[ 8.277,  3.358,  2.865, -3.428, -6.622,  2.038,  4.790,  5.082, -6.684]  C
[-3.191, -3.295, -0.528, -1.121,  2.315, -7.195, -2.739, -5.433,  2.375]  A
[-1.915, -2.534, -1.115, -1.646,  1.147, -2.838, -1.604, -2.918,  1.595]  V
[ 1.826,  0.177,  1.530, -2.728,  0.632, -3.905, -0.383, -2.966, -0.728]  W
[ 2.640,  4.360,  1.456,  1.905, -6.108,  1.034,  4.293,  5.922, -4.481]  K
[ 8.246,  2.442,  2.122, -4.903, -5.540,  2.654,  4.774,  3.395, -5.716]  J
[-2.811, -3.601,  0.125, -0.328,  3.403, -8.979, -3.684, -5.654,  3.902]  F
[ 1.117,  7.550,  3.237,  3.600, -3.374, -0.133,  3.771,  1.702, -4.663]  D
[ 1.915,  7.264,  3.604,  1.707, -3.191, -1.012,  3.434,  0.572, -5.012]  S
[ 0.803,  7.002,  1.994,  4.788, -5.092,  0.998,  4.621,  4.529, -5.094]  P
diff W: [ 1.826,  0.177,  1.530, -2.728,  0.632, -3.905, -0.383, -2.967, -0.728] -> 8, [-2.966]
diff V: [-1.915, -2.534, -1.115, -1.646,  1.146, -2.838, -1.604, -2.918,  1.595] -> 5, [1.147]
diff K: [ 2.640,  4.360,  1.456,  1.905, -6.107,  1.034,  4.293,  5.922, -4.481] -> 5, [-6.108]

[-1.522, -0.583, -0.253,  3.556, -1.598,  2.531,  6.096,  1.518,  3.542,
  4.601,  5.045,  5.348]  Z
[-2.987,  0.236, -3.253, -6.231, -0.456,  4.608,  2.704, -3.808,  5.507,
  3.167, -1.483,  1.693]  L
[-1.522, -0.583, -0.253,  3.556, -1.598,  2.531,  6.096,  1.518,  3.542,
  4.601,  0.545,  5.348]  G
[-3.660, -0.300, -3.089, -3.982,  0.724,  4.447,  4.417, -2.702,  6.318,
  4.323,  0.545,  3.127]  Y
[-3.771, -0.138, -2.980, -5.513, -0.519,  4.613,  3.984, -2.918,  5.885,
  3.906, -0.268,  2.315]  R
[-3.089, -0.410, -2.358, -1.209, -1.630,  4.192,  6.058, -1.174,  5.968,
  4.925,  2.625,  4.737]  T
[-2.548,  0.412, -3.016, -7.289,  0.584,  3.092,  0.302, -4.181,  5.315,
  1.501, -2.868, -0.736]  B
diff L: [-2.987,  0.236, -3.253, -6.231, -0.456,  4.608,  2.704, -3.808,  5.507,
  3.167, -1.484,  1.693] -> 11, [-1.483]
diff L: [-2.987,  0.236, -3.253, -6.231, -0.456,  4.608,  2.704, -3.808,  5.507,
  3.167, -1.482,  1.693] -> 11, [-1.483]
diff Z: [-1.522, -0.583, -0.252,  3.556, -1.598,  2.531,  6.096,  1.518,  3.542,
  4.601,  5.045,  5.348] -> 3, [-0.253]
diff Z: [-1.522, -0.584, -0.253,  3.556, -1.598,  2.531,  6.096,  1.518,  3.542,
  4.601,  5.045,  5.348] -> 2, [-0.583]
diff G: [-1.522, -0.583, -0.253,  3.556, -1.598,  2.531,  6.096,  1.518,  3.543,
  4.601,  0.545,  5.348] -> 9, [3.542]
diff R: [-3.771, -0.138, -2.980, -5.513, -0.519,  4.614,  3.984, -2.918,  5.885,
  3.906, -0.268,  2.315] -> 6, [4.613]
diff L: [-2.987,  0.236, -3.253, -6.231, -0.456,  4.608,  2.704, -3.808,  5.507,
  3.168, -1.483,  1.693] -> 10, [3.167]

[ 0.494, -1.515,  0.052,  1.199,  0.427,  3.702, -0.196,  2.170, -6.267,
 -0.494,  0.178,  1.687, -0.375,  2.618, -2.002,  0.282, -1.574,  0.707,
  0.153, -0.148,  0.754, -3.074, -1.875, -0.868,  4.215, -1.726,  1.079,
  1.656,  0.479,  2.078,  2.372,  1.682, -6.410,  5.377, -0.543,  0.534,
  5.496,  0.200, -4.612, -2.144, -2.179, -0.568,  1.235,  1.230, -0.003,
 -1.351,  0.785,  3.650, -1.565,  2.021,  0.678,  1.842, -1.192,  1.821,
 -2.602, -1.070, -2.954, -0.006]  vuf
[ 3.261,  0.320,  0.647, -0.879,  2.782,  1.125, -2.979,  4.620, -5.103,
  1.590, -0.384,  0.271, -3.941, -0.983, -4.966,  0.228, -0.542,  0.215,
 -0.385, -1.795, -0.180, -2.735, -2.256, -0.732,  2.037,  0.024,  1.622,
  1.768,  1.012,  2.428, -0.488, -3.743, -2.845,  3.293, -0.565,  1.209,
  5.824,  0.461, -1.817,  1.788, -2.852,  2.382, -2.451,  4.285,  3.339,
 -0.958,  0.846,  2.514, -1.898,  2.698,  5.138,  2.964, -1.546,  2.885,
 -1.606, -0.315, -2.062,  3.151]  Sozi
[-2.057, -1.280, -0.477,  1.374, -1.750,  1.758,  2.093, -1.913, -0.721,
 -1.497,  0.474,  1.006,  2.599,  2.623,  2.276, -0.043, -0.596,  0.332,
  0.472,  1.332,  0.684, -0.152,  0.353, -0.027,  1.429, -1.314, -0.423,
 -0.175, -0.386, -0.338,  2.115,  4.100, -2.505,  1.414,  0.084, -0.419,
 -0.394, -0.270, -1.882, -2.918,  0.562, -2.158,  2.725, -2.327, -2.415,
 -0.249, -0.090,  0.690,  0.255, -0.533, -3.413, -0.838,  0.343, -0.815,
 -0.609, -0.462, -0.504, -2.306]  Dal
[ 1.181,  2.274, -0.374, -2.274,  0.114, -4.232, -2.292, -0.196,  4.294,
  0.448, -0.298, -1.180, -2.503, -5.306, -0.389,  0.608, -1.042,  0.818,
 -1.750, -2.809, -2.582,  2.851,  0.882, -0.157, -1.669,  2.919,  0.084,
  1.501,  1.288, -0.553, -3.271, -5.618,  4.538, -4.169,  1.915,  0.216,
 -1.796, -0.869,  3.757,  4.832,  0.791,  3.191, -4.088,  2.160,  2.925,
  1.668, -0.175, -3.062, -0.041, -1.673,  1.545, -1.752,  0.173, -0.943,
  0.503,  1.548,  0.672,  2.856]  feno
[-1.605,  0.471, -0.328, -0.134, -1.409, -1.850,  1.300, -2.998,  4.744,
 -0.519, -0.018, -0.767,  1.821, -0.668,  2.969, -0.114,  0.653, -0.323,
  0.098,  0.754, -0.308,  2.445,  1.762,  0.601, -2.489,  0.722, -1.181,
 -1.243, -0.525, -1.843, -0.790,  0.883,  3.727, -3.543,  0.550, -0.684,
 -4.665, -0.257,  2.559,  0.125,  2.043, -0.667,  0.511, -2.340, -1.383,
  1.052, -0.716, -2.501,  1.397, -2.040, -2.646, -2.081,  1.089, -1.894,
  1.615,  0.658,  2.020, -1.290]  lun
[ 2.314,  2.697,  0.266, -2.618,  1.670, -4.767, -2.890,  1.050,  4.597,
  1.694, -0.644, -2.067, -3.437, -5.412, -1.752,  0.143,  0.817, -0.337,
 -1.157, -2.248, -1.910,  2.352,  0.702,  0.239, -3.592,  2.991,  0.098,
  0.121,  0.826, -0.575, -4.194, -6.848,  6.482, -4.865,  0.859,  0.353,
 -2.313, -0.105,  4.975,  5.439,  0.537,  3.581, -4.757,  2.705,  3.558,
  1.329, -0.323, -3.142,  0.365, -0.817,  3.664, -0.536,  0.162, -0.188,
  1.607,  1.527,  1.805,  3.321]  vem
[-1.325,  1.415, -1.062, -1.148, -2.150, -3.429,  0.015, -3.018,  5.671,
 -1.344,  0.207, -0.472,  0.373, -3.597,  2.948,  0.582, -1.618,  1.359,
 -1.469, -1.602, -2.462,  3.718,  2.014, -0.134, -1.071,  2.201, -0.700,
  1.213,  0.800, -1.469, -1.771, -1.962,  3.623, -4.394,  2.392, -0.499,
 -1.615, -1.215, -1.351, -2.261,  1.683, -2.031,  2.433, -3.072, -2.806,
  0.722, -0.207, -0.689,  0.473, -2.356, -5.831, -3.133,  0.942, -2.280,
 -1.015,  0.068, -0.854, -2.497]  savol
[ 2.408,  2.329,  0.003, -2.471,  1.402, -3.523, -3.130,  1.697,  2.183,
  1.211, -0.406, -1.113, -3.833, -5.043, -2.253,  0.460, -0.577,  0.548,
 -1.549, -3.068, -2.218,  1.486,  0.008, -0.435, -1.274,  2.644,  0.693,
  1.501,  1.398,  0.367, -3.302, -6.499,  3.493, -2.751,  1.163,  0.527,
  0.297, -0.496,  3.041,  5.043, -0.275,  3.694, -4.652,  3.573,  3.933,
  1.100,  0.173, -1.881, -0.554, -0.388,  3.528, -0.304, -0.420,  0.405,
  0.047,  1.353,  0.118,  3.756]  kif
[-1.325,  1.415, -1.062, -1.148, -2.150, -3.429,  0.015, -3.018,  5.671,
 -1.344,  0.207, -0.472,  0.373, -3.597,  2.948,  0.582, -1.618,  1.359,
 -1.469, -1.602, -2.462,  3.718,  2.014, -0.134, -1.071,  2.201, -0.700,
  1.213,  0.800, -1.469, -1.771, -1.962,  3.623, -4.394,  2.392, -0.499,
 -3.658, -1.429,  3.038,  2.585,  2.188,  1.130, -1.635, -0.569,  0.419,
  1.995, -0.334, -3.519,  0.688, -2.966, -2.620, -3.569,  0.950, -2.523,
  0.289,  1.453,  0.684,  0.419]  tez
[-0.010,  1.312, -0.243, -1.238, -0.371, -2.753, -0.646, -1.174,  3.927,
  0.085, -0.078, -0.954, -0.524, -2.823,  0.897,  0.196, -0.013,  0.271,
 -0.673, -0.973, -1.222,  2.337,  1.055,  0.142, -1.848,  1.727, -0.451,
  0.073,  0.400, -0.892, -1.861, -2.473,  3.689, -3.436,  0.987, -0.177,
 -2.657, -0.498,  2.922,  2.397,  1.198,  1.271, -1.779,  0.270,  0.909,
  1.201, -0.375, -2.407,  0.586, -1.473, -0.113, -1.666,  0.541, -1.093,
  0.931,  0.973,  1.202,  0.864]  fumut
[ 4.430,  1.517,  1.456, -1.888,  4.381, -1.156, -3.793,  5.201, -2.169,
  3.270, -1.016, -1.497, -4.892, -2.464, -5.841, -0.219,  1.838, -1.286,
 -0.024, -1.433,  0.138, -1.867, -1.681,  0.104, -1.920,  0.960,  1.251,
 -0.335,  0.437,  1.399, -2.654, -6.097,  2.026,  0.241, -1.389,  1.171,
  2.912,  1.183,  1.532,  3.599, -2.311,  3.203, -3.902,  4.595,  4.257,
 -0.699,  0.435,  0.690, -1.027,  2.668,  7.410,  3.445, -1.189,  2.844,
  0.602,  0.126,  0.336,  3.923]  zot
diff Dal: [-2.057, -1.280, -0.477,  1.374, -1.751,  1.758,  2.093, -1.913, -0.721,
 -1.497,  0.474,  1.006,  2.599,  2.623,  2.276, -0.043, -0.596,  0.332,
  0.472,  1.332,  0.684, -0.152,  0.353, -0.027,  1.429, -1.314, -0.423,
 -0.175, -0.386, -0.338,  2.115,  4.100, -2.505,  1.414,  0.084, -0.419,
 -0.394, -0.270, -1.882, -2.918,  0.562, -2.158,  2.725, -2.327, -2.415,
 -0.249, -0.090,  0.690,  0.255, -0.533, -3.413, -0.838,  0.343, -0.815,
 -0.609, -0.462, -0.504, -2.306] -> 5, [-1.750]
diff Dal: [-2.057, -1.280, -0.477,  1.374, -1.750,  1.758,  2.093, -1.913, -0.721,
 -1.497,  0.474,  1.006,  2.599,  2.623,  2.276, -0.043, -0.596,  0.332,
  0.472,  1.332,  0.684, -0.152,  0.353, -0.027,  1.429, -1.314, -0.423,
 -0.175, -0.386, -0.338,  2.115,  4.100, -2.505,  1.414,  0.084, -0.419,
 -0.394, -0.270, -1.882, -2.918,  0.562, -2.158,  2.725, -2.327, -2.414,
 -0.249, -0.090,  0.690,  0.255, -0.533, -3.413, -0.838,  0.343, -0.815,
 -0.609, -0.462, -0.504, -2.306] -> 45, [-2.415]
diff tez: [-1.325,  1.416, -1.062, -1.148, -2.150, -3.429,  0.015, -3.018,  5.671,
 -1.344,  0.207, -0.472,  0.373, -3.597,  2.948,  0.582, -1.618,  1.359,
 -1.469, -1.602, -2.462,  3.718,  2.014, -0.134, -1.071,  2.201, -0.700,
  1.213,  0.800, -1.469, -1.771, -1.962,  3.623, -4.394,  2.392, -0.499,
 -3.658, -1.429,  3.038,  2.585,  2.188,  1.130, -1.635, -0.569,  0.419,
  1.995, -0.334, -3.519,  0.688, -2.966, -2.620, -3.569,  0.950, -2.523,
  0.289,  1.453,  0.684,  0.419] -> 2, [1.415]
diff kif: [ 2.408,  2.329,  0.003, -2.471,  1.402, -3.523, -3.130,  1.697,  2.183,
  1.211, -0.406, -1.113, -3.833, -5.043, -2.253,  0.460, -0.577,  0.548,
 -1.549, -3.068, -2.218,  1.486,  0.008, -0.435, -1.274,  2.644,  0.693,
  1.501,  1.398,  0.367, -3.302, -6.499,  3.493, -2.751,  1.163,  0.527,
  0.297, -0.496,  3.041,  5.042, -0.275,  3.694, -4.652,  3.573,  3.933,
  1.100,  0.173, -1.881, -0.554, -0.388,  3.528, -0.304, -0.420,  0.405,
  0.047,  1.353,  0.118,  3.756] -> 40, [5.043]

